Below are the code and all the weights of a small trained network. Each question names an input and a target symbol and asks about switching units off, where a switched-off unit gives its printed mean instead of its output.

import numpy as np


def w(rows, s, z=0):
    codes = np.array(rows[::2]) - 128.0
    scale = np.full(codes.shape[1], s)
    scale[-1] = z or s
    return codes * scale


def norm(h):
    return h / np.sqrt((h * h).mean(-1, keepdims=True) + 1e-5)


def f(y):
    return np.maximum(y, 0)


def softmax(a):
    e = np.exp(a - a.max(-1, keepdims=True))
    return e / e.sum(-1, keepdims=True)


def log_softmax(a):
    a = a - a.max(-1, keepdims=True)
    return a - np.log(np.exp(a).sum(-1, keepdims=True))


def net(x, mask):
    ids = ['βγεηλμξπστφψω'.index(c) for c in x.split()]
    T = len(ids)
    res = E[ids] + P[:T]
    r = norm(res)
    for j in range(3):
        rows = slice(3 * j, 3 * j + 3)
        q, k, v = (r @ M[0][rows].T for M in (Q, K, V))
        z = softmax(np.where(np.tri(T) > 0, q @ k.T / 3**0.5, -1e9)) @ v
        o = O[0][rows]
        res = res + np.where(mask[j], z, o[:, -1]) @ o[:, :-1]
    y = f(norm(res) @ A[0][:, :-1].T + A[0][:, -1])
    res = res + np.where(mask[3:11], y, B[0][:, -1]) @ B[0][:, :-1]
    return log_softmax(norm(res)[-1] @ U[:, :-1].T + U[:, -1])


Q, K, V, O, A, B = {}, {}, {}, {}, {}, {}
E = w([
[108,46,162,190,114,217,93,140,193,69,46],'β',
[137,98,120,163,149,123,129,144,126,188,123],'γ',
[137,114,116,177,238,57,148,129,37,100,99],'ε',
[164,126,115,81,166,136,91,194,70,44,170],'η',
[69,255,104,219,145,88,133,200,108,133,159],'λ',
[96,137,129,2,183,139,143,150,105,167,134],'μ',
[183,190,159,119,149,96,37,135,161,151,115],'ξ',
[99,106,121,155,113,125,121,138,97,181,134],'π',
[103,90,147,154,144,111,132,131,139,138,153],'σ',
[126,73,147,137,138,98,116,166,114,192,139],'τ',
[110,118,127,80,65,63,145,90,136,66,117],'φ',
[197,162,112,170,121,134,137,67,95,95,184],'ψ',
[140,89,138,168,127,117,111,157,95,165,141],'ω',
],0.012)
P = w([
[60,218,254,168,125,248,227,114,106,152,92],'0',
[119,131,134,174,53,181,199,174,148,212,111],'1',
[107,101,127,171,70,181,152,192,141,223,144],'2',
[98,107,108,164,81,138,105,175,147,186,159],'3',
[83,100,88,155,86,125,75,176,152,157,188],'4',
[85,94,60,142,86,120,60,158,154,148,195],'5',
[93,85,45,124,92,119,37,138,171,159,210],'6',
[76,62,29,100,101,111,36,110,180,128,242],'7',
[103,76,3,101,122,140,44,92,193,125,249],'8',
],0.0039)
Q[0] = w([
[110,184,78,45,104,80,157,68,117,60,127],'head 1',
[124,221,138,104,106,101,105,65,176,92,94],'head 1',
[174,122,141,103,134,79,66,134,119,172,176],'head 1',
[73,1,114,102,139,144,175,164,103,221,168],'head 2',
[151,134,168,46,169,149,118,171,125,64,70],'head 2',
[120,131,133,200,186,141,174,123,78,119,137],'head 2',
[48,93,112,34,115,120,165,151,115,185,161],'head 3',
[148,148,102,114,120,137,124,49,123,51,137],'head 3',
[151,229,126,54,181,162,89,166,108,59,137],'head 3',
],0.0084)
K[0] = w([
[141,97,30,81,115,81,103,105,123,109,183],'head 1',
[142,111,81,132,88,30,95,120,182,160,112],'head 1',
[175,179,175,120,145,121,103,185,86,182,123],'head 1',
[86,155,242,101,162,164,174,132,96,141,83],'head 2',
[112,45,39,73,143,82,119,154,171,177,80],'head 2',
[122,144,135,215,201,150,149,169,56,128,121],'head 2',
[85,163,222,72,127,87,177,160,98,143,103],'head 3',
[191,99,81,111,59,110,146,150,143,78,121],'head 3',
[151,86,2,63,139,111,78,172,120,139,204],'head 3',
],0.0089)
V[0] = w([
[177,102,188,163,133,75,117,177,121,90,149],'head 1',
[112,164,202,172,50,82,143,110,208,164,73],'head 1',
[172,169,194,92,132,160,166,146,178,58,106],'head 1',
[142,156,123,135,83,221,106,133,11,101,171],'head 2',
[3,108,128,159,114,127,161,115,122,117,234],'head 2',
[143,94,44,177,176,167,150,210,138,116,51],'head 2',
[86,111,165,84,54,106,110,164,114,85,75],'head 3',
[165,169,127,159,77,133,184,77,198,109,119],'head 3',
[80,89,133,80,104,121,145,172,170,197,116],'head 3',
],0.0064)
O[0] = w([
[170,109,127,22,102,254,126,99,93,111,113,177],'head 1',
[80,111,128,80,139,108,180,162,132,45,164,252],'head 1',
[126,105,91,26,32,44,134,18,141,120,143,141],'head 1',
[137,198,22,124,65,163,116,203,62,93,99,165],'head 2',
[155,206,178,87,63,112,154,73,139,32,148,142],'head 2',
[48,131,103,86,149,71,56,96,112,120,50,83],'head 2',
[105,173,115,108,232,162,72,155,229,192,154,104],'head 3',
[226,134,178,160,122,123,14,145,62,143,118,71],'head 3',
[93,228,91,85,142,144,136,14,80,164,160,183],'head 3',
],0.0058,0.0033)
A[0] = w([
[73,107,128,95,207,79,173,50,51,155,91,164],'neuron 1',
[164,163,248,195,208,160,105,179,152,178,110,85],'neuron 2',
[130,115,107,11,174,99,3,91,150,117,119,60],'neuron 3',
[115,119,133,54,91,177,145,189,50,81,123,5],'neuron 4',
[140,82,142,130,30,129,74,175,97,60,81,68],'neuron 5',
[92,106,108,159,179,55,183,113,84,45,156,194],'neuron 6',
[103,99,82,127,122,145,166,124,12,146,29,131],'neuron 7',
[121,66,121,154,90,124,61,125,159,161,57,177],'neuron 8',
],0.0062,0.0023)
B[0] = w([
[190,99,155,186,197,129,123,124,26,71,145,242],'neuron 1',
[220,140,177,88,112,141,55,158,152,246,117,185],'neuron 2',
[147,145,112,197,173,168,123,106,190,77,239,211],'neuron 3',
[157,139,66,93,188,97,140,160,223,128,170,183],'neuron 4',
[145,142,130,180,212,189,191,47,166,154,104,188],'neuron 5',
[132,135,163,84,104,73,115,153,90,200,1,254],'neuron 6',
[105,71,119,87,188,62,52,112,124,67,106,255],'neuron 7',
[81,236,196,126,49,192,158,108,137,92,155,201],'neuron 8',
],0.0068,0.0047)
U = w([
[54,123,184,155,106,226,108,89,179,104,68,228],'β',
[84,157,145,218,133,117,69,104,109,60,254,60],'γ',
[124,95,197,120,175,51,50,116,78,98,89,254],'ε',
[106,131,70,24,180,153,90,234,193,51,111,48],'η',
[55,245,140,169,75,105,141,237,121,142,134,158],'λ',
[91,158,161,60,195,217,211,82,43,185,181,3],'μ',
[171,185,206,92,150,170,31,171,162,227,137,185],'ξ',
[104,153,90,226,120,51,151,71,159,208,155,81],'π',
[125,155,60,73,42,162,36,58,98,160,123,130],'σ',
[89,1,134,127,69,154,162,153,116,173,189,142],'τ',
[160,144,193,28,43,79,181,91,152,74,142,199],'φ',
[219,124,112,206,62,159,176,153,97,75,132,103],'ψ',
[149,138,123,173,190,77,197,75,232,166,79,30],'ω',
],0.0056,0.0021)

Each question gives the input, a string of symbols that net reads in full, and the target symbol t.
The units are the heads (3 rows each of Q, K, V and O) and the neurons (one row each of A and B). Each row of codes is followed by its name. A weight is (code - 128) times the scale printed after its matrix; where a second scale follows, it is the last column's (O, A, B and U).
mask holds one flag per unit, heads first, then neurons. A switched-off unit (its flag False) gives its mean, the last column of its rows in O or B, instead of its output. The means were averaged over made-up inputs and are rounded, as every weight is.
A unit's drop is (log p(t) with every unit on - log p(t) with that unit switched off) / (log p(t) with every unit on - log p(t) with every unit switched off).
The circuit of an input: a set's keep is (log p(t) with only the set's units on - log p(t) with every unit switched off) / (log p(t) with every unit on - log p(t) with every unit switched off). Starting from all 11 units, units are removed one at a time, each time the one whose removal leaves the highest keep (on an exact tie, the one counted first), for as long as the keep stays at least 0.8.
units of the circuit, in order: the units of the circuit, biggest drop first
most important unit: the unit with the biggest drop
k most important neurons: the k neurons with the biggest drops, biggest first
heads that matter: for each layer, one digit per head in row order, 1 if its drop is at least 0.15 and else 0, layers parted by /
drop of u: that unit's drop, to one decimal
input γ η γ ξ σ, target ε: 2 most important neurons -> (neuron 6; neuron 1)
input τ ξ λ ξ τ, target μ: units of the circuit, in order -> (head 3)
input ξ γ ε ψ λ γ τ ξ, target γ: heads that matter -> 001
input ξ τ γ ξ μ σ τ, target τ: heads that matter -> 110
input π λ γ λ γ γ ω, target λ: heads that matter -> 110
input σ τ ξ φ ξ γ λ γ γ, target φ: heads that matter -> 010
input ξ ε φ γ η γ γ η π, target τ: units of the circuit, in order -> (head 2; head 1; head 3)
input ψ φ σ, target ψ: heads that matter -> 011
input ω γ φ γ φ ξ ω γ γ, target η: units of the circuit, in order -> (head 2; head 1; neuron 4)
input λ μ γ ω, target ω: heads that matter -> 010
input μ η φ τ γ ω, target π: heads that matter -> 101
input ξ γ γ μ γ γ, target τ: heads that matter -> 110
input μ γ γ ξ π γ ξ ξ γ, target π: heads that matter -> 100
input ξ μ ω, target τ: units of the circuit, in order -> (head 2; head 1)
input γ γ γ γ, target ε: most important unit -> head 3
input τ γ π, target μ: heads that matter -> 111
input τ ε φ γ γ γ γ β π, target μ: units of the circuit, in order -> (head 3; head 1)
input φ ξ σ φ η γ μ π, target ξ: heads that matter -> 001
input π μ ξ γ φ γ, target λ: units of the circuit, in order -> (head 1; head 2)
input η π β β ξ ψ π, target σ: units of the circuit, in order -> (head 1)
input τ ξ γ σ β γ ω γ γ, target μ: heads that matter -> 101
input ε γ ω γ η γ γ ξ π, target β: heads that matter -> 101
input γ ψ γ, target ε: heads that matter -> 001
input π γ γ, target λ: units of the circuit, in order -> (head 2; head 1)
input ε ξ ω, target β: 2 most important neurons -> (neuron 8; neuron 5)
input μ η π γ γ ε ω γ, target π: drop of head 2 -> 0.0
input λ τ σ ε β γ ξ π γ, target ω: most important unit -> head 2
